Here is a tiny trained network, its code and every weight. The questions are about switching its units off for an input and a class, where a switched-off unit gives its printed mean instead of its output.

import numpy as np


def w(rows, s, z=0):
    codes = np.array(rows[::2]) - 128.0
    scale = np.full(codes.shape[1], s)
    scale[-1] = z or s
    return codes * scale


def f(y):
    return y / 2 * (1 + np.tanh(0.7978845608 * (y + 0.044715 * y**3)))


def log_softmax(a):
    a = a - a.max(-1, keepdims=True)
    return a - np.log(np.exp(a).sum(-1, keepdims=True))


def net(x, mask):
    res = np.array(x, float).reshape(1, 4) / 4 @ E
    y = f(res @ A[0][:, :-1].T + A[0][:, -1])
    res = res + np.where(mask, y, B[0][:, -1]) @ B[0][:, :-1]
    return log_softmax(res[-1] @ U[:, :-1].T + U[:, -1])


A, B = {}, {}
E = w([
[129,148,119,107,116,125],'x0',
[2,228,172,143,129,82],'x1',
[49,66,160,63,201,166],'x2',
[150,113,52,131,232,37],'x3',
],0.0076)
A[0] = w([
[184,78,65,93,101,155,109],'N0',
[120,197,132,139,242,55,177],'N1',
[89,176,100,136,119,149,255],'N2',
[163,76,112,127,95,217,96],'N3',
[50,109,188,2,227,216,124],'N4',
[91,195,148,168,159,130,78],'N5',
[172,171,124,199,102,118,79],'N6',
[208,101,96,90,233,72,95],'N7',
[191,59,125,146,119,181,153],'N8',
[106,142,109,165,99,101,31],'N9',
[54,151,166,218,145,116,101],'N10',
[166,110,116,140,152,175,63],'N11',
[76,142,136,191,116,126,65],'N12',
[112,107,189,128,50,153,59],'N13',
[150,163,96,223,93,123,131],'N14',
[52,209,159,141,58,110,238],'N15',
[129,144,196,127,55,246,161],'N16',
[79,54,185,56,221,194,188],'N17',
],0.009,0.0055)
B[0] = w([
[116,235,133,126,146,189,185],'N0',
[137,151,174,178,147,120,226],'N1',
[173,98,152,125,196,159,195],'N2',
[63,193,111,133,186,211,176],'N3',
[177,168,183,125,68,105,247],'N4',
[78,169,130,89,106,211,151],'N5',
[186,124,161,66,21,120,153],'N6',
[75,245,155,163,115,98,221],'N7',
[140,163,169,143,177,216,203],'N8',
[57,113,113,84,18,186,120],'N9',
[111,169,148,54,151,184,170],'N10',
[26,174,155,78,125,180,135],'N11',
[93,146,113,118,101,159,135],'N12',
[61,149,7,158,106,70,157],'N13',
[207,137,185,101,59,108,170],'N14',
[168,148,210,132,228,129,238],'N15',
[143,131,67,254,182,21,225],'N16',
[205,110,184,183,84,90,254],'N17',
],0.0069,0.0086)
U = w([
[209,120,138,143,204,95,253],'0',
[76,181,83,242,142,29,185],'1',
[213,119,222,78,2,112,162],'2',
[59,198,177,86,172,242,65],'3',
[149,28,127,85,155,58,112],'4',
[41,34,57,61,57,88,26],'5',
[4,53,84,67,19,89,38],'6',
[46,79,56,60,70,99,17],'7',
],0.0079,0.0051)

Each question gives the input, the list of numbers given to net, and the class t.
The units are the neurons (one row each of A and B). Each row of codes is followed by its name. A weight is (code - 128) times the scale printed after its matrix; where a second scale follows, it is the last column's (A, B and U).
mask holds one flag per neuron, in row order. A switched-off neuron (its flag False) gives its mean, the last column of its row in B, instead of its output. The means were averaged over made-up inputs and are rounded, as every weight is.
A unit's drop is (log p(t) with every unit on - log p(t) with that unit switched off) / (log p(t) with every unit on - log p(t) with every unit switched off).
The circuit of an input: a set's keep is (log p(t) with only the set's units on - log p(t) with every unit switched off) / (log p(t) with every unit on - log p(t) with every unit switched off). Starting from the 12 units with the biggest drops (on a tie, the unit counted first), units are removed one at a time, each time the one whose removal leaves the highest keep (on an exact tie, the one counted first), for as long as the keep stays at least 0.8.
units of the circuit, in order: the units of the circuit, biggest drop first
most important unit: the unit with the biggest drop
top k neurons: the k neurons with the biggest drops, biggest first
drop of u: that unit's drop, to one decimal
input [0,7,-7,0], class 2: units of the circuit, in order => N14, N6
input [8,2,3,-5], class 0: most important unit => N15
input [6,-6,5,-8], class 1: top 2 neurons => N16, N13
input [-2,-1,8,8], class 1: top 2 neurons => N7, N15
input [-4,5,6,5], class 2: top 3 neurons => N4, N16, N17
input [8,1,-2,-6], class 0: units of the circuit, in order => N15, N2
input [-8,4,-2,-3], class 0: units of the circuit, in order => N15, N7
input [-1,-5,8,-8], class 1: top 3 neurons => N16, N13, N3
input [-4,-4,0,-5], class 1: units of the circuit, in order => N16, N13
input [4,-6,-8,2], class 2: units of the circuit, in order => N6, N14
input [-1,7,-7,2], class 2: units of the circuit, in order => N14, N16
input [-1,-2,8,1], class 2: units of the circuit, in order => N4, N17
input [5,-8,-4,-5], class 3: units of the circuit, in order => N3, N0
input [1,-5,7,-2], class 2: most important unit => N17
input [3,5,1,-7], class 1: top 2 neurons => N16, N13
input [-3,7,0,2], class 3: units of the circuit, in order => N16, N10
input [0,-7,3,-5], class 3: top 4 neurons => N3, N8, N0, N11
input [-2,6,6,3], class 2: top 3 neurons => N4, N17, N16
input [0,-6,0,7], class 1: drop of N8 => -0.1
input [8,-5,-4,-7], class 0: units of the circuit, in order => N16
